Each row is followed by its class.
[-270  126 -399 -281    5   52 -185   26   42  104 -111  -65 -109  191
  -38 -178   -4  -74   19  224  157  -75  127   64   78 -189  110  -75
   16  284  142   98]
(88)
[-244  185 -387 -291   60   54 -159   65   50   -5  -90  -71 -160  158
  -14 -191   27  -29   71  172  114  -77  174   20   22 -214   92    1
   68  350   80  116]
(62)
[ 346  -57 -236   34 -232  225 -111   24  265  235  -39   70  787 -576
 -726 -178 -301  130  -36  -12  -97   80 -368  156 -333  555  368 -125
   23 -164  232  172]
(42)
[-176  174 -469 -277  -72   62 -122   17  126  219 -106  -35   27  146
 -226 -178  -91 -120   36  255  200   37  126  113  -15   72  129 -196
  142  205   74   52]
(100)
[ 244  -40 -124  180 -236  283  -50   24  214  -50 -142   68  616 -489
 -629   -4 -162  169  -41  -94  -38  -13 -443   97 -164  251  331   66
  -81 -117  334  203]
(146)
[-175  172 -415 -320  -44  101 -102   55  120  107   23  -37   55  182
  -63 -226 -111  -35  156  200   67   14  154   18 -148   -7  146  -30
  168  248  -50    1]
(31)
[ 312 -230  121  496 -371  321 -591 -149  -14 -133 -286   55 -210  709
 -208   41  477 -106 -184  182  215 -279 -205   84  331   67 -257 -249
  134  249 -290 -392]
(146)
[ 377  -83 -160   53 -290  288 -123    2  253  221  -69   85  820 -539
 -719  -82 -311  126  -77    2  -59  102 -415  178 -327  590  300  -88
    2 -203  249  116]
(100)
[-257  154 -358 -278   13  104 -138   65   59   44 -100 -106 -102  188
  -30 -167   -6  -34   62  221  188  -74  103   74   45 -185  102  -78
  -17  267  143  121]
(88)
[ 220 -212  -21 -182 -434  512  250  252   26  151 -186  318  445  285
   43  -34  -70 -405  -99  281   46   58 -139  159   50 -132   84 -157
  -28 -197   61 -189]
(31)
[ 258 -110  -91  103 -269  299  -46    3  228   21 -108  100  686 -429
 -669  -37 -227  175  -12  -48  -63   43 -457   99 -209  379  388   32
  -83 -148  272  175]
(69)
[ 219 -359   65  414 -381  365 -444  -73   10 -236 -270  120 -138  842
 -201   37  440  -67  -92  136  133 -194 -234   33  297  136 -168 -255
  163  346 -512 -448]
(62)
[ 324  -84 -223  -16 -182  231  -70   12  242  203  -18   35  848 -536
 -696 -121 -339  133  -20  -17  -66   67 -390  176 -341  522  304  -40
   12 -198  234  166]
(146)
[ 276 -259   77  425 -361  326 -566 -132  -22 -109 -292   58 -174  725
 -171   43  490 -103 -199  194  215 -261 -204  102  336    9 -293 -268
  131  250 -281 -417]
(100)
[-220  167 -413 -343  -31   56 -124   11  128  172  -67  -34   67  117
 -177 -152  -84  -82   80  178  163   27  145   48  -55   53   82  -48
  167  251   76   39]
(100)
[ 115 -111  -36 -280 -389  490   32  191  -86  108 -238  324  430  181
   44  -86   81 -356 -145  162  -47 -174  -67  163   76 -250  -95  -22
   18  -50  261 -146]
(100)
[-278  150 -413 -342 -101  123  -98   23  131  183  -27  -28  143  151
 -196 -172 -113  -56  120  227  111   21  117  108  -93  114  111  -99
  163  182   20   11]
(25)
[ 313  -86 -191  -32 -244  223  -81   39  260  213  -11   25  803 -579
 -698 -114 -313  173  -28  -17  -90   76 -379  199 -335  558  322  -74
   23 -180  268  133]
(69)
[ 405  -85 -161   67 -243  318 -137   30  205   72   17  163  835 -627
 -595  -26 -306  137   -5 -106 -186   22 -342   96 -344  424  234   85
  -16 -237  159   99]
(88)
[-321  248 -466 -219   82  -55 -202   61  129  151    2 -186   66   94
 -103 -185  -79   21  151  168   85  -71  232   18 -112   33  180 -130
  148  275   31  188]
(62)
[ 394 -316   98  327 -416  284 -273 -156   27  -94 -221  137  172  700
 -275   37  262 -126 -127  195   91  -93 -349   81  165  253  -77 -166
  223  124 -407 -408]
(25)
[ 340 -324   74  428 -428  507 -369 -165   28 -192 -236  168   21  769
 -246  -18  356 -129 -153   91  137 -159 -402   41  246   76 -180 -162
  153  226 -410 -446]
(31)
[ -58 -202  -54 -305 -266  415   59  206  -90   85 -215  286  240  229
  188  -78   39 -336  -58   79   89 -127   33   44  150 -344  -89   42
  -23  -15  146 -155]
(161)
[ 326 -381   55  391 -467  490 -374 -176  -25 -151 -195  255  128  816
 -214  -42  279 -172 -124  175   79 -145 -335   49  211  139 -173 -130
  140  181 -470 -490]
(4)
[ 340  -52 -257  115 -270  245  -96   -4  255  217  -64  120  857 -463
 -759 -155 -297  115  -56    0 -106   68 -428  173 -300  536  371  -91
   20 -151  249  158]
(146)
[ 150 -324   51  420 -352  363 -429  -97   11 -312 -299   61 -157  899
 -239   48  472  -57  -69  137  142 -231 -260   20  340   71 -112 -255
  177  344 -497 -382]
(69)
[-198  163 -434 -383  -87  141 -119   10  138  199  -62  -11   53  153
 -131 -191  -97  -76  102  194  122   57  137   34  -81   99  110  -94
  187  238   -1  -19]
(146)
[-199  157 -342 -343  -63  135 -112   83  134   18   30  -74  123  186
  -20 -131  -65    7  226  224   80  -35  170  -25 -168  -42   87   78
  196  218  -32   -1]
(31)
[-162  199 -349 -296  -29  121  -85   92  152    6   39 -109  113  131
  -29 -105  -58   22  221  179   98  -36  159   -9 -176  -80   75   59
  168  188   -1   18]
(161)
[  66 -220  -65 -316 -313  361  151  205  -57  141 -193  317  301  184
  155  -85  -13 -381  -52  124   56  -18   42   60   99 -288   -6   26
   -5  -90   90 -175]
(25)
[ 176 -308   53  439 -373  321 -425 -124   26 -270 -281  109  -79  795
 -285   52  402  -62  -44  115  142 -198 -219    2  285  190  -93 -242
  173  308 -481 -400]
(100)
[ -80  219 -403 -329  -91  148  -71   98  189   64   -3  -34  132  148
 -116 -152  -84  -27  165  237   93   31  109   18 -174   28  140    4
  211  248  -24  -15]
(161)
[-376  193 -468 -260   71  -23 -202   22   89  140    3 -182   22  136
  -63 -181  -44    0  133  167   90  -85  241   58  -68  -25   85 -125
  142  278   19  139]
(42)
[-221  179 -424 -347  -90  109 -179  -17   82  217  -60  -11   45  128
 -169 -162  -87  -93   74  232  148   10  169   65  -60   85   87 -112
  170  225   54    3]
(4)
[ -42 -139  -89 -332 -288  379    3  165  -66  155 -249  302  315  145
  132  -89   44 -328  -72   78   34 -151   27   71  117 -247  -32   -2
   15  -24  178 -114]
(88)
[ 107  -72  -33 -247 -351  383   53  226  -80  146 -192  245  357  117
   91  -76   89 -352 -136  174   19 -149   18  164  106 -316 -134   -2
   32  -91  273 -110]
(100)
[ 349 -323  105  412 -480  528 -414 -158    8 -199 -272  153   33  820
 -195  -19  385 -120 -153  127  124 -202 -376   67  262   45 -188 -176
  125  236 -357 -453]
(31)
[-178  148 -400 -365 -130   59 -104    0  133  204 -120  -32   54  152
 -230 -169  -70 -104   91  235  201   19  109   83  -16   72  131 -109
  163  224  106   23]
(42)
[ 130  -96  -40 -361 -343  467   77  204  -79  155 -183  312  409  167
  133 -102   35 -369  -68  145   10 -114   15  111   71 -260 -158    5
   19  -96  190 -164]
(69)
[  46 -205  -64 -307 -318  421   87  172  -36  132 -239  358  333  159
   81  -80    8 -357  -78   97   34  -56  -43   57  115 -240   -5   24
  -46  -43  137 -135]
(88)
[-289  266 -409 -230   45   69  -95  110  144    7   18 -204   51   79
  -43 -108  -28   67  177  111   92 -105  146   67 -139  -99   83  -20
  140  238   15  155]
(62)
[ 250 -256  100  487 -371  318 -560 -168  -35 -162 -312   89 -218  756
 -213   47  494 -114 -179  159  196 -278 -212   94  352  -16 -264 -225
  138  253 -329 -372]
(31)
[ 150 -105 -140 -163 -414  327   86  169  -24  124 -203  396  484  164
   22  -69   62 -395  -25  209  -21 -111   34  108   35 -183 -137    1
  115 -101  126 -195]
(31)
[  76 -221 -147 -280 -297  383   30  206  -58  113 -218  364  337  212
   96 -114   16 -363  -54  124    3  -88   45   31   85 -238  -15   21
   18   17   54 -136]
(25)
[  64 -179 -143 -384 -327  418  120  212  -21  122 -174  337  484  179
   90  -76  -46 -332    9  142   -2  -34   20   48   10 -176    8   39
   89  -80   59 -173]
(88)
[-210  124 -374 -392  -36   37  -94   47  102  221  -17  -59   30  155
 -130 -146  -80  -73   79  262  144   -4  144  124  -44   48   74 -116
  175  167   42    5]
(42)
[ 246 -110 -119  128 -271  270   17   29  243   -6  -86  110  773 -451
 -662   13 -199  150   28  -61  -78   54 -411   97 -239  332  372   81
  -12 -187  216  182]
(88)
[ 342 -331   81  389 -488  549 -369 -172    8 -183 -228  193  157  813
 -265  -36  298 -131 -137  116   66 -184 -429   75  204  129 -151 -166
  167  150 -428 -479]
(161)
[-201  216 -431 -328  -42   51 -133   23  123   81  -43  -81   -9   98
 -147 -136  -78  -62  143  187  153   -3  192   29  -92   10   96  -42
  216  218   60   30]
(69)
[ 280  -60 -210   -2 -250  228  -96   16  239  194  -54   49  861 -554
 -730 -142 -287  156  -19  -29 -114   45 -384  196 -348  549  305  -68
   51 -198  247  166]
(25)
[-239  160 -391 -369   21   91  -28  132  164   71   24  -94   79  121
   -8 -142 -108   -4  206  185  106    9  182   43 -152  -50  126   -7
  116  180  -34   56]
(25)
[-129  195 -446 -342  -87   97 -122   -7  141  169  -60  -50   90  129
 -210 -154  -94  -50  116  197  122   30  120   65 -123  165   97 -106
  240  215  -13   13]
(146)
[ 368 -325  105  344 -393  336 -344  -98   45 -157 -251   83   76  722
 -292   56  339  -79 -147  207  149 -157 -393   86  253  138 -106 -190
  187  178 -338 -410]
(31)
[ 147 -192  -29 -101 -433  498  205  243  -29   85 -193  289  374  274
  101   24  -14 -402 -109  267   39   28  -91  128   97 -244   64 -149
  -67 -196   96 -167]
(88)
[-168  247 -388 -207  -24  127 -139   64   81  -55  -52  -42  -48  139
  -26 -145   -4  -25  119  186   74  -94  136   -3  -63 -163  109   21
   93  284   74   94]
(69)
[-177  190 -425 -257   46   31 -155  106  102   35  -55  -89  -66  142
  -51 -203  -56  -44  100  200  114  -53  200   31  -32 -135  160  -52
   70  309   49  118]
(161)
[ 181 -348  128  443 -382  422 -479 -141    5 -322 -276   93 -143  871
 -256   48  467  -42 -102  131  111 -214 -290   11  334  122 -108 -237
  168  328 -456 -460]
(4)
[-276  252 -478 -240   78  -59 -165   39  103  147    1 -137   43   99
 -103 -206  -57  -16  105  147   89  -72  218   79  -77  -34  104  -82
  131  309   72  156]
(25)
[ 113 -186  -38 -277 -326  391   74  211    0  130 -224  342  324  126
  107  -70   32 -323  -50  118    2  -62   -4   21   67 -198   10    8
   23  -59  100 -148]
(31)
[  80 -103  -18 -345 -308  451  113  190 -103  108 -181  278  427  158
  129  -90   35 -337  -82  120    7 -159  -41  136   77 -294 -166   23
   20 -123  283 -130]
(42)
[ 436 -112 -190    8 -287  296  -53   65  207  123   24  161  806 -524
 -544  -65 -296  110   14  -51 -144   60 -318  136 -334  382  238   66
    8 -228   82   61]
(88)
[ 456 -119 -231   23 -239  270 -123   13  215  148    4  226  775 -537
 -602  -75 -339  103    4  -86 -143  107 -286   80 -326  446  236   80
  -31 -145   75   66]
(62)
[-364  285 -424 -230  114  -14 -176   73   92   31   12 -198   -5   49
   -3 -138  -30   36  151  108   83 -132  235   34  -80 -105   85  -43
  109  276   74  190]
(88)
[ 485  -91 -194    8 -265  273 -105   39  223  145  -25  157  731 -584
 -585  -74 -319  132  -31  -93 -160   89 -337  122 -336  440  280   29
    2 -208  110   82]
(69)
[ 273 -119 -135  137 -248  297  -76   45  262   -1 -113  132  701 -439
 -672  -25 -167  169  -16  -44 -112   67 -379   81 -215  357  378   19
  -53  -94  214  165]
(100)
[ 428 -269   34  274 -414  339 -323  -84   66  -99 -216  126  156  679
 -285   16  278  -98 -146  220   78 -116 -347  121  147  246  -98 -186
  264  198 -424 -428]
(161)
[-380  202 -406 -226  145    8 -206   48   65   34    2 -193  -94   96
  -14 -138  -18   28  100  113  105 -119  233   48  -14 -127   93  -76
   66  313   85  167]
(69)
[  39 -236  -60 -319 -328  409   98  219  -26  118 -211  348  315  195
  108  -91    9 -324  -38  128    6  -19   16   36   91 -227   45    6
    8  -68   68 -185]
(25)
[ 128 -349  105  500 -393  381 -461  -97   -8 -287 -286  130 -189  884
 -193   60  470  -94  -98  158  157 -246 -247    8  371   27 -148 -230
  125  315 -442 -431]
(31)
[ 180 -150  -94 -186 -389  280  115  192  -13  156 -194  327  452  127
   22  -59   41 -382  -54  185   41  -83   10  144   87 -163 -116  -49
   67 -149  189 -200]
(88)
[   2 -216  -91 -323 -273  355   65  230  -45  140 -195  299  321  210
  133  -67    0 -317  -50  140   59  -95   18   58  110 -252  -28    9
   17  -42  129 -174]
(161)
